Below is a small trained network, with its code and all its weights. Each question gives an input and a target symbol and asks what happens when units are switched off, that is, made to give their printed mean instead of their output.

import numpy as np


def w(rows, s, z=0):
    codes = np.array(rows[::2]) - 128.0
    scale = np.full(codes.shape[1], s)
    scale[-1] = z or s
    return codes * scale


def norm(h):
    return h / np.sqrt((h * h).mean(-1, keepdims=True) + 1e-5)


def f(y):
    return np.maximum(y, 0)


def softmax(a):
    e = np.exp(a - a.max(-1, keepdims=True))
    return e / e.sum(-1, keepdims=True)


def log_softmax(a):
    a = a - a.max(-1, keepdims=True)
    return a - np.log(np.exp(a).sum(-1, keepdims=True))


def net(x, mask):
    ids = ['Θαγδεξτ'.index(c) for c in x.split()]
    T = len(ids)
    res = E[ids] + P[:T]
    r = norm(res)
    for j in range(3):
        rows = slice(2 * j, 2 * j + 2)
        q, k, v = (r @ M[0][rows].T for M in (Q, K, V))
        z = softmax(np.where(np.tri(T) > 0, q @ k.T / 2**0.5, -1e9)) @ v
        o = O[0][rows]
        res = res + np.where(mask[j], z, o[:, -1]) @ o[:, :-1]
    y = f(norm(res) @ A[0][:, :-1].T + A[0][:, -1])
    res = res + np.where(mask[3:27], y, B[0][:, -1]) @ B[0][:, :-1]
    return log_softmax(norm(res)[-1] @ U[:, :-1].T + U[:, -1])


Q, K, V, O, A, B = {}, {}, {}, {}, {}, {}
E = w([
[133,151,160],'Θ',
[112,117,118],'α',
[135,153,4],'γ',
[116,110,148],'δ',
[130,124,137],'ε',
[176,102,136],'ξ',
[114,117,116],'τ',
],0.035)
P = w([
[94,115,48],'0',
[74,56,84],'1',
[37,138,40],'2',
[254,75,105],'3',
[31,177,71],'4',
[184,77,113],'5',
[66,177,110],'6',
[253,88,132],'7',
[163,124,61],'8',
[83,190,105],'9',
[98,180,116],'10',
[79,193,106],'11',
],0.0066)
Q[0] = w([
[228,109,143],'head 1',
[35,186,62],'head 1',
[164,183,90],'head 2',
[93,196,171],'head 2',
[57,127,147],'head 3',
[169,107,249],'head 3',
],0.015)
K[0] = w([
[91,61,254],'head 1',
[93,144,53],'head 1',
[97,40,228],'head 2',
[113,176,169],'head 2',
[94,153,130],'head 3',
[75,52,194],'head 3',
],0.013)
V[0] = w([
[190,252,145],'head 1',
[140,101,115],'head 1',
[78,47,195],'head 2',
[137,68,127],'head 2',
[163,230,154],'head 3',
[95,101,211],'head 3',
],0.013)
O[0] = w([
[241,46,152,2],'head 1',
[37,80,50,145],'head 1',
[170,173,27,183],'head 2',
[167,67,2,148],'head 2',
[1,82,67,5],'head 3',
[106,248,81,188],'head 3',
],0.0055,0.0084)
A[0] = w([
[87,30,90,63],'neuron 1',
[177,121,112,69],'neuron 2',
[106,102,88,57],'neuron 3',
[121,133,237,194],'neuron 4',
[135,153,172,253],'neuron 5',
[93,66,106,64],'neuron 6',
[183,113,132,97],'neuron 7',
[128,79,128,70],'neuron 8',
[143,79,51,41],'neuron 9',
[170,120,119,90],'neuron 10',
[101,112,112,26],'neuron 11',
[152,153,130,82],'neuron 12',
[50,146,124,97],'neuron 13',
[105,115,165,120],'neuron 14',
[152,114,203,131],'neuron 15',
[202,107,136,82],'neuron 16',
[163,121,167,80],'neuron 17',
[222,94,99,191],'neuron 18',
[119,253,103,155],'neuron 19',
[99,70,104,66],'neuron 20',
[189,127,175,151],'neuron 21',
[179,114,138,96],'neuron 22',
[104,103,112,25],'neuron 23',
[170,110,121,141],'neuron 24',
],0.015,0.0045)
B[0] = w([
[150,185,220,146],'neuron 1',
[181,72,151,138],'neuron 2',
[115,123,184,141],'neuron 3',
[16,146,96,183],'neuron 4',
[70,146,96,184],'neuron 5',
[154,182,172,138],'neuron 6',
[173,25,83,138],'neuron 7',
[177,168,255,132],'neuron 8',
[56,133,159,151],'neuron 9',
[148,43,108,136],'neuron 10',
[131,110,167,131],'neuron 11',
[173,151,127,140],'neuron 12',
[202,52,135,168],'neuron 13',
[45,125,86,140],'neuron 14',
[9,117,68,152],'neuron 15',
[205,64,131,141],'neuron 16',
[123,91,102,138],'neuron 17',
[232,129,106,162],'neuron 18',
[206,146,234,252],'neuron 19',
[135,164,185,138],'neuron 20',
[127,87,54,156],'neuron 21',
[154,73,132,137],'neuron 22',
[105,104,174,130],'neuron 23',
[145,114,121,140],'neuron 24',
],0.0067,0.014)
U = w([
[183,222,150,128],'Θ',
[149,42,239,88],'α',
[143,161,63,56],'γ',
[82,49,153,252],'δ',
[159,122,181,43],'ε',
[175,88,197,96],'ξ',
[157,56,254,107],'τ',
],0.009,0.0048)

Each question gives the input, a string of symbols that net reads in full, and the target symbol t.
The units are the heads (2 rows each of Q, K, V and O) and the neurons (one row each of A and B). Each row of codes is followed by its name. A weight is (code - 128) times the scale printed after its matrix; where a second scale follows, it is the last column's (O, A, B and U).
mask holds one flag per unit, heads first, then neurons. A switched-off unit (its flag False) gives its mean, the last column of its rows in O or B, instead of its output. The means were averaged over made-up inputs and are rounded, as every weight is.
A unit's drop is (log p(t) with every unit on - log p(t) with that unit switched off) / (log p(t) with every unit on - log p(t) with every unit switched off).
The circuit of an input: a set's keep is (log p(t) with only the set's units on - log p(t) with every unit switched off) / (log p(t) with every unit on - log p(t) with every unit switched off). Starting from the 12 units with the biggest drops (on a tie, the unit counted first), units are removed one at a time, each time the one whose removal leaves the highest keep (on an exact tie, the one counted first), for as long as the keep stays at least 0.8.
circuit, biggest first: the units of the circuit, biggest drop first
k most important neurons: the k neurons with the biggest drops, biggest first
heads that matter: for each layer, one digit per head in row order, 1 if its drop is at least 0.15 and else 0, layers parted by /
drop when u is switched off: that unit's drop, to one decimal
input δ δ τ δ, target Θ: heads that matter	101
input τ Θ γ Θ γ ε, target δ: heads that matter	010
input ξ α γ α δ δ τ, target τ: heads that matter	000
input γ δ τ Θ Θ δ, target δ: heads that matter	010
input δ Θ δ, target Θ: circuit, biggest first	(head 2)
input Θ Θ α Θ, target δ: heads that matter	111
input ξ δ ξ ξ τ Θ δ ε ε ξ α, target τ: heads that matter	001
input Θ δ Θ, target δ: heads that matter	110
input ε Θ δ δ Θ δ Θ ξ α, target δ: 2 most important neurons	(neuron 19; neuron 18)
input ξ Θ Θ ε Θ τ Θ δ τ, target δ: 3 most important neurons	(neuron 19; neuron 18; neuron 9)
input Θ α ε, target δ: heads that matter	101
input δ δ δ γ τ τ ξ δ, target δ: heads that matter	010
input δ δ Θ δ α ξ δ δ Θ δ α, target δ: 2 most important neurons	(neuron 18; neuron 19)
input γ δ ξ δ δ ε δ γ τ α δ α, target τ: drop when head 3 is switched off	0.1
input ε α δ τ δ γ δ ε Θ ε τ, target τ: drop when neuron 3 is switched off	0.0
input τ δ Θ δ Θ Θ τ, target δ: drop when head 1 is switched off	0.2
